Below are the code and all the weights of a small trained network. Each question names an input and a class and asks about switching units off, where a switched-off unit gives its printed mean instead of its output.

import numpy as np


def w(rows, s, z=0):
    codes = np.array(rows[::2]) - 128.0
    scale = np.full(codes.shape[1], s)
    scale[-1] = z or s
    return codes * scale


def f(y):
    return y / 2 * (1 + np.tanh(0.7978845608 * (y + 0.044715 * y**3)))


def log_softmax(a):
    a = a - a.max(-1, keepdims=True)
    return a - np.log(np.exp(a).sum(-1, keepdims=True))


def net(x, mask):
    res = np.array(x, float).reshape(1, 5) / 4 @ E
    y = f(res @ A[0][:, :-1].T + A[0][:, -1])
    res = res + np.where(mask, y, B[0][:, -1]) @ B[0][:, :-1]
    return log_softmax(res[-1] @ U[:, :-1].T + U[:, -1])


A, B = {}, {}
E = w([
[194,180,86,127,25,62,90],'x0',
[177,153,154,71,113,132,165],'x1',
[147,142,134,102,131,126,139],'x2',
[155,158,141,199,157,232,2],'x3',
[78,115,82,56,130,221,57],'x4',
],0.0092)
A[0] = w([
[208,190,121,140,151,107,36,201],'n1',
[114,151,94,175,84,14,134,174],'n2',
[137,82,221,118,227,131,196,251],'n3',
[75,193,111,94,192,233,122,106],'n4',
[176,254,139,123,146,91,147,218],'n5',
[106,98,137,154,144,236,114,85],'n6',
[32,109,141,92,151,103,186,203],'n7',
[87,90,31,15,93,131,116,122],'n8',
[187,90,153,145,100,77,152,71],'n9',
[126,122,123,137,78,129,17,192],'n10',
],0.0087,0.003)
B[0] = w([
[102,134,212,174,125,84,98,216],'n1',
[96,254,112,46,134,164,231,253],'n2',
[105,81,174,175,155,78,96,253],'n3',
[254,157,108,137,165,227,187,215],'n4',
[97,73,96,139,79,53,124,217],'n5',
[146,143,88,72,175,188,160,205],'n6',
[102,104,159,218,107,128,136,224],'n7',
[119,81,207,212,111,115,52,214],'n8',
[175,139,139,74,132,140,180,189],'n9',
[145,138,128,127,54,102,133,203],'n10',
],0.0077,0.008)
U = w([
[29,61,182,156,73,58,162,223],'0',
[101,25,215,171,161,124,63,162],'1',
[142,105,2,26,143,155,250,3],'2',
],0.0068,0.0021)

Each question gives the input, the list of numbers given to net, and the class t.
The units are the neurons (one row each of A and B). Each row of codes is followed by its name. A weight is (code - 128) times the scale printed after its matrix; where a second scale follows, it is the last column's (A, B and U).
mask holds one flag per neuron, in row order. A switched-off neuron (its flag False) gives its mean, the last column of its row in B, instead of its output. The means were averaged over made-up inputs and are rounded, as every weight is.
A unit's drop is (log p(t) with every unit on - log p(t) with that unit switched off) / (log p(t) with every unit on - log p(t) with every unit switched off).
The circuit of an input: a set's keep is (log p(t) with only the set's units on - log p(t) with every unit switched off) / (log p(t) with every unit on - log p(t) with every unit switched off). Starting from all 10 units, units are removed one at a time, each time the one whose removal leaves the highest keep (on an exact tie, the one counted first), for as long as the keep stays at least 0.8.
units of the circuit, in order: the units of the circuit, biggest drop first
most important unit: the unit with the biggest drop
k most important neurons: the k neurons with the biggest drops, biggest first
drop of u: that unit's drop, to one decimal
input [-6,-8,-3,-5,7], class 1: most important unit -> n8
input [-5,-3,6,7,1], class 2: units of the circuit, in order -> n6, n4
input [0,-3,-7,3,2], class 2: units of the circuit, in order -> n8, n3
input [-5,7,-1,-8,2], class 1: units of the circuit, in order -> n2, n8
input [2,-1,-6,-1,-2], class 2: 2 most important neurons -> n8, n3
input [-1,-4,2,-6,5], class 1: units of the circuit, in order -> n8, n2
input [-7,0,-8,1,1], class 2: 3 most important neurons -> n6, n8, n4
input [4,0,-2,0,-1], class 2: 4 most important neurons -> n3, n8, n7, n2
input [-6,4,2,-5,1], class 1: units of the circuit, in order -> n2, n3
input [-5,-7,-7,1,2], class 2: units of the circuit, in order -> n6, n8
input [2,4,2,-2,-8], class 2: 2 most important neurons -> n2, n9
input [-7,8,5,8,3], class 2: 2 most important neurons -> n4, n6
input [2,0,7,-3,-6], class 2: 2 most important neurons -> n2, n8
input [8,4,-1,-3,-2], class 2: units of the circuit, in order -> n2
input [8,3,6,-8,4], class 0: 4 most important neurons -> n8, n4, n6, n5
input [6,4,4,1,8], class 1: 2 most important neurons -> n8, n2
input [-8,2,1,-3,5], class 1: drop of n3 -> 0.1
input [-3,8,-5,-4,7], class 1: drop of n8 -> 0.3
input [-7,3,-8,8,5], class 2: drop of n7 -> 0.0
input [-6,-3,5,-5,8], class 1: most important unit -> n8
